Below is a small trained network, with its code and all its weights. Each question gives an input and a target symbol and asks what happens when units are switched off, that is, made to give their printed mean instead of their output.

import numpy as np


def w(rows, s, z=0):
    codes = np.array(rows[::2]) - 128.0
    scale = np.full(codes.shape[1], s)
    scale[-1] = z or s
    return codes * scale


def norm(h):
    return h / np.sqrt((h * h).mean(-1, keepdims=True) + 1e-5)


def f(y):
    return np.maximum(y, 0)


def softmax(a):
    e = np.exp(a - a.max(-1, keepdims=True))
    return e / e.sum(-1, keepdims=True)


def log_softmax(a):
    a = a - a.max(-1, keepdims=True)
    return a - np.log(np.exp(a).sum(-1, keepdims=True))


def net(x, mask):
    ids = ['ΓΘΞΣΩαβηπτφψ'.index(c) for c in x.split()]
    T = len(ids)
    res = E[ids] + P[:T]
    r = norm(res)
    for j in range(2):
        rows = slice(2 * j, 2 * j + 2)
        q, k, v = (r @ M[0][rows].T for M in (Q, K, V))
        z = softmax(np.where(np.tri(T) > 0, q @ k.T / 2**0.5, -1e9)) @ v
        o = O[0][rows]
        res = res + np.where(mask[j], z, o[:, -1]) @ o[:, :-1]
    y = f(norm(res) @ A[0][:, :-1].T + A[0][:, -1])
    res = res + np.where(mask[2:6], y, B[0][:, -1]) @ B[0][:, :-1]
    return log_softmax(norm(res)[-1] @ U[:, :-1].T + U[:, -1])


Q, K, V, O, A, B = {}, {}, {}, {}, {}, {}
E = w([
[143,83,58],'Γ',
[118,185,43],'Θ',
[79,222,86],'Ξ',
[158,141,97],'Σ',
[87,207,79],'Ω',
[182,139,120],'α',
[166,185,205],'β',
[166,91,138],'η',
[123,80,152],'π',
[126,1,111],'τ',
[123,79,158],'φ',
[107,211,241],'ψ',
],0.0092)
P = w([
[192,134,2],'0',
[70,174,247],'1',
[88,173,226],'2',
[97,148,183],'3',
[107,138,169],'4',
[108,124,156],'5',
[111,116,157],'6',
[106,109,162],'7',
[103,107,165],'8',
],0.0051)
Q[0] = w([
[164,155,50],'h0',
[197,181,148],'h0',
[36,106,79],'h1',
[254,77,129],'h1',
],0.009)
K[0] = w([
[174,160,183],'h0',
[254,57,137],'h0',
[52,189,50],'h1',
[208,35,113],'h1',
],0.0081)
V[0] = w([
[173,66,240],'h0',
[46,186,159],'h0',
[78,28,204],'h1',
[163,178,3],'h1',
],0.0053)
O[0] = w([
[195,142,153,56],'h0',
[86,105,195,82],'h0',
[140,118,1,8],'h1',
[69,120,182,205],'h1',
],0.0085,0.0012)
A[0] = w([
[128,132,203,222],'n0',
[186,161,79,2],'n1',
[148,4,142,168],'n2',
[151,151,141,70],'n3',
],0.011,0.003)
B[0] = w([
[130,68,83,253],'n0',
[116,105,42,171],'n1',
[139,227,254,237],'n2',
[151,98,155,143],'n3',
],0.0071,0.0056)
U = w([
[16,251,101,91],'Γ',
[44,48,117,237],'Θ',
[126,89,124,166],'Ξ',
[155,83,183,158],'Σ',
[104,104,150,4],'Ω',
[130,136,155,18],'α',
[151,138,102,157],'β',
[158,145,90,211],'η',
[176,222,121,140],'π',
[184,37,140,113],'τ',
[152,188,103,116],'φ',
[120,98,146,64],'ψ',
],0.013,0.0044)

Each question gives the input, a string of symbols that net reads in full, and the target symbol t.
The units are the heads (2 rows each of Q, K, V and O) and the neurons (one row each of A and B). Each row of codes is followed by its name. A weight is (code - 128) times the scale printed after its matrix; where a second scale follows, it is the last column's (O, A, B and U).
mask holds one flag per unit, heads first, then neurons. A switched-off unit (its flag False) gives its mean, the last column of its rows in O or B, instead of its output. The means were averaged over made-up inputs and are rounded, as every weight is.
A unit's drop is (log p(t) with every unit on - log p(t) with that unit switched off) / (log p(t) with every unit on - log p(t) with every unit switched off).
The circuit of an input: a set's keep is (log p(t) with only the set's units on - log p(t) with every unit switched off) / (log p(t) with every unit on - log p(t) with every unit switched off). Starting from all 6 units, units are removed one at a time, each time the one whose removal leaves the highest keep (on an exact tie, the one counted first), for as long as the keep stays at least 0.8.
circuit, biggest first: the units of the circuit, biggest drop first
k most important neurons: the k neurons with the biggest drops, biggest first
heads that matter: for each layer, one digit per head in row order, 1 if its drop is at least 0.15 and else 0, layers parted by /
drop when u is switched off: that unit's drop, to one decimal
input η Σ α Σ Θ α Ω Σ α, target τ: circuit, biggest first : (n2, n0)
input Θ Σ α β Γ Ξ α Σ Σ, target τ: heads that matter : 11
input Σ Σ Θ Θ, target Θ: circuit, biggest first : (n2, h0)
input Σ Θ Σ Γ Γ Σ, target Θ: circuit, biggest first : (h1, n2)
input Σ Γ Σ α, target τ: heads that matter : 00
input β Γ Γ, target Γ: circuit, biggest first : (n0, h1)
input π Ω Ω η, target π: heads that matter : 01
input α π π φ, target π: heads that matter : 01
input Ξ Σ η, target π: circuit, biggest first : (h1, n0)
input Σ π π Θ β Θ, target Θ: heads that matter : 11
input Γ α α Σ, target τ: heads that matter : 00
input η Ω π Γ Σ Σ, target Θ: circuit, biggest first : (n2)
input π Σ φ π φ, target π: 2 most important neurons : (n2, n0)
input Ξ Θ π Ω Θ π Ω, target Θ: most important neuron : (n2)
input π Σ β Θ π Ξ Θ Ω, target Θ: drop when n2 is switched off : 0.3
